Below is a small trained network, with its code and all its weights. Each question gives an input and a class and asks what happens when units are switched off, that is, made to give their printed mean instead of their output.

import numpy as np


def w(rows, s, z=0):
    codes = np.array(rows[::2]) - 128.0
    scale = np.full(codes.shape[1], s)
    scale[-1] = z or s
    return codes * scale


def norm(h):
    return h / np.sqrt((h * h).mean(-1, keepdims=True) + 1e-5)


def f(y):
    return y / 2 * (1 + np.tanh(0.7978845608 * (y + 0.044715 * y**3)))


def log_softmax(a):
    a = a - a.max(-1, keepdims=True)
    return a - np.log(np.exp(a).sum(-1, keepdims=True))


def net(x, mask):
    res = np.array(x, float).reshape(1, 8) / 4 @ E
    u = 0
    for l in range(3):
        y = f(norm(res) @ A[l][:, :-1].T + A[l][:, -1])
        res = res + np.where(mask[u : u + 15], y, B[l][:, -1]) @ B[l][:, :-1]
        u += 15
    return log_softmax(norm(res)[-1] @ U[:, :-1].T + U[:, -1])


A, B = {}, {}
E = w([
[148,139,37,161,204,172],'x0',
[197,223,116,151,99,97],'x1',
[79,137,137,236,90,173],'x2',
[43,142,41,92,61,68],'x3',
[161,118,94,51,54,254],'x4',
[131,125,128,129,131,127],'x5',
[125,132,128,130,126,129],'x6',
[129,128,128,125,128,127],'x7',
],0.0093)
A[0] = w([
[123,164,68,210,164,195,165],'0.n1',
[172,111,190,137,180,169,60],'0.n2',
[99,140,167,178,180,65,11],'0.n3',
[183,97,204,168,136,162,53],'0.n4',
[177,249,140,181,79,139,82],'0.n5',
[169,112,183,154,151,153,65],'0.n6',
[86,138,179,206,93,114,141],'0.n7',
[59,139,51,139,54,116,67],'0.n8',
[118,107,229,98,71,87,3],'0.n9',
[113,153,133,84,204,103,152],'0.n10',
[38,52,160,148,151,177,106],'0.n11',
[121,150,188,88,67,186,159],'0.n12',
[59,67,154,104,172,173,77],'0.n13',
[113,143,163,160,92,198,140],'0.n14',
[166,121,71,96,131,186,119],'0.n15',
],0.012,0.006)
B[0] = w([
[115,32,124,148,170,151,254],'0.n1',
[134,251,115,120,166,156,198],'0.n2',
[117,132,152,170,143,52,192],'0.n3',
[105,224,124,161,168,158,204],'0.n4',
[223,157,66,164,39,118,221],'0.n5',
[121,200,121,140,159,143,174],'0.n6',
[97,67,174,194,103,130,236],'0.n7',
[87,221,131,156,185,201,204],'0.n8',
[98,149,204,108,84,93,181],'0.n9',
[154,92,146,108,151,81,198],'0.n10',
[203,150,82,173,45,110,234],'0.n11',
[91,74,193,79,119,157,240],'0.n12',
[225,186,72,133,77,93,194],'0.n13',
[84,104,170,142,114,186,213],'0.n14',
[118,69,145,61,180,183,209],'0.n15',
],0.022,0.0054)
A[1] = w([
[17,166,34,92,94,92,82],'1.n1',
[144,138,157,170,157,101,49],'1.n2',
[117,75,102,120,119,127,68],'1.n3',
[6,145,37,106,90,80,127],'1.n4',
[81,168,157,112,84,91,19],'1.n5',
[148,159,137,54,139,98,88],'1.n6',
[113,129,166,56,207,93,122],'1.n7',
[182,111,140,80,106,159,109],'1.n8',
[136,146,182,133,116,108,1],'1.n9',
[172,132,131,74,145,97,89],'1.n10',
[210,143,119,72,133,89,86],'1.n11',
[121,62,48,162,227,88,52],'1.n12',
[129,105,63,143,159,130,37],'1.n13',
[98,195,106,120,138,135,61],'1.n14',
[218,145,54,119,25,116,28],'1.n15',
],0.013,0.0039)
B[1] = w([
[154,225,154,148,182,146,145],'1.n1',
[70,133,58,70,131,136,173],'1.n2',
[158,139,130,126,170,144,132],'1.n3',
[144,245,144,188,161,170,153],'1.n4',
[219,121,183,73,141,120,159],'1.n5',
[115,120,152,213,96,160,181],'1.n6',
[92,86,130,245,95,167,234],'1.n7',
[29,141,44,125,111,136,206],'1.n8',
[173,136,133,71,135,108,139],'1.n9',
[136,107,152,195,103,159,173],'1.n10',
[120,111,145,216,70,174,206],'1.n11',
[249,73,107,71,226,112,254],'1.n12',
[204,114,139,101,158,126,149],'1.n13',
[120,144,172,147,150,149,148],'1.n14',
[169,136,65,144,44,118,245],'1.n15',
],0.02,0.0043)
A[2] = w([
[177,137,65,137,69,108,135],'2.n1',
[107,80,127,38,89,167,3],'2.n2',
[106,77,201,196,107,133,106],'2.n3',
[110,166,154,109,76,93,146],'2.n4',
[112,126,119,74,112,160,70],'2.n5',
[94,110,131,143,148,31,133],'2.n6',
[86,51,126,185,142,173,102],'2.n7',
[103,175,203,90,63,71,76],'2.n8',
[115,130,119,148,122,134,122],'2.n9',
[97,113,125,134,164,7,85],'2.n10',
[80,127,221,80,99,100,59],'2.n11',
[164,160,121,172,154,31,118],'2.n12',
[171,141,126,150,108,135,79],'2.n13',
[135,129,147,132,137,58,108],'2.n14',
[120,240,154,147,206,171,110],'2.n15',
],0.017,0.0035)
B[2] = w([
[117,156,90,36,83,135,218],'2.n1',
[57,168,210,164,112,194,175],'2.n2',
[90,86,79,133,115,38,245],'2.n3',
[160,95,63,132,159,139,183],'2.n4',
[117,137,185,161,104,167,151],'2.n5',
[86,143,171,133,117,233,171],'2.n6',
[158,132,162,109,96,10,248],'2.n7',
[221,78,47,107,220,166,203],'2.n8',
[146,130,131,141,124,116,146],'2.n9',
[58,155,213,124,106,225,175],'2.n10',
[206,79,112,116,227,110,183],'2.n11',
[60,149,157,50,60,211,225],'2.n12',
[94,132,85,107,113,112,173],'2.n13',
[101,107,145,139,108,202,156],'2.n14',
[101,196,148,126,174,6,255],'2.n15',
],0.026,0.0083)
U = w([
[115,252,126,165,195,88,87],'0',
[48,97,200,149,89,223,70],'1',
[170,146,30,112,26,164,75],'2',
[128,106,114,129,118,98,255],'3',
[201,46,89,108,201,127,76],'4',
[119,111,112,132,114,101,224],'5',
[129,112,113,143,110,98,215],'6',
[114,60,115,209,75,22,12],'7',
],0.011,0.0081)

Each question gives the input, the list of numbers given to net, and the class t.
The units are the neurons (one row each of A and B). Each row of codes is followed by its name. A weight is (code - 128) times the scale printed after its matrix; where a second scale follows, it is the last column's (A, B and U).
mask holds one flag per neuron, layer by layer. A switched-off neuron (its flag False) gives its mean, the last column of its row in B, instead of its output. The means were averaged over made-up inputs and are rounded, as every weight is.
A unit's drop is (log p(t) with every unit on - log p(t) with that unit switched off) / (log p(t) with every unit on - log p(t) with every unit switched off).
The circuit of an input: a set's keep is (log p(t) with only the set's units on - log p(t) with every unit switched off) / (log p(t) with every unit on - log p(t) with every unit switched off). Starting from the 12 units with the biggest drops (on a tie, the unit counted first), units are removed one at a time, each time the one whose removal leaves the highest keep (on an exact tie, the one counted first), for as long as the keep stays at least 0.8.
units of the circuit, in order: the units of the circuit, biggest drop first
unit that matters most: the unit with the biggest drop
top k neurons: the k neurons with the biggest drops, biggest first
k most important neurons of layer l: the k neurons of layer l with the biggest drops, biggest first
input [4,-3,1,-1,2,3,2,-3], class 4: units of the circuit, in order : 0.n1
input [-5,3,1,5,7,-3,-2,-1], class 1: top 4 neurons : 0.n12; 2.n2; 0.n4; 0.n2
input [6,8,-3,7,-8,-8,6,-7], class 1: 2 most important neurons of layer 2 : 2.n12; 2.n10
input [7,6,5,8,3,2,-6,0], class 0: top 2 neurons : 0.n8; 2.n15
input [-5,-5,8,0,-8,-7,-4,-1], class 1: top 3 neurons : 0.n3; 2.n6; 2.n10
input [-6,-1,-7,-5,-3,-5,-3,1], class 7: 2 most important neurons of layer 2 : 2.n3; 2.n1
input [-5,-3,-3,8,-7,-1,-5,-1], class 0: 2 most important neurons of layer 0 : 0.n1; 0.n8
input [1,-8,6,-2,2,6,-8,-7], class 2: 2 most important neurons of layer 0 : 0.n11; 0.n13
input [-5,2,-5,-2,3,-3,2,-4], class 4: units of the circuit, in order : 0.n9; 2.n8
input [1,-8,-6,7,4,6,-6,-6], class 2: units of the circuit, in order : 0.n13; 1.n15
input [-7,-6,1,3,-2,-6,4,4], class 4: top 3 neurons : 0.n9; 2.n8; 0.n5
input [5,4,8,1,3,3,-4,7], class 7: units of the circuit, in order : 0.n1; 2.n7
input [7,-7,-3,-8,5,-8,1,6], class 0: units of the circuit, in order : 0.n2; 2.n15
input [8,-4,5,0,-8,2,-7,0], class 1: top 3 neurons : 0.n3; 2.n10; 0.n15
input [8,-7,5,6,8,-2,0,-1], class 1: units of the circuit, in order : 0.n15; 2.n2
input [-2,8,-1,-4,-1,-3,-8,-4], class 2: unit that matters most : 0.n5
input [-3,-6,8,-3,1,-6,-5,2], class 7: top 3 neurons : 0.n7; 0.n14; 0.n5
input [5,-5,-6,1,-5,1,-1,5], class 7: 3 most important neurons of layer 1 : 1.n11; 1.n7; 1.n10
input [-8,5,7,-3,-2,-2,1,-1], class 4: 2 most important neurons of layer 2 : 2.n8; 2.n11
input [6,-5,6,0,-5,-2,1,-4], class 4: units of the circuit, in order : 0.n1
input [5,2,-2,8,-7,6,-4,3], class 0: top 2 neurons : 1.n4; 2.n15
input [-7,4,1,0,-8,-6,-4,2], class 1: 2 most important neurons of layer 0 : 0.n3; 0.n12
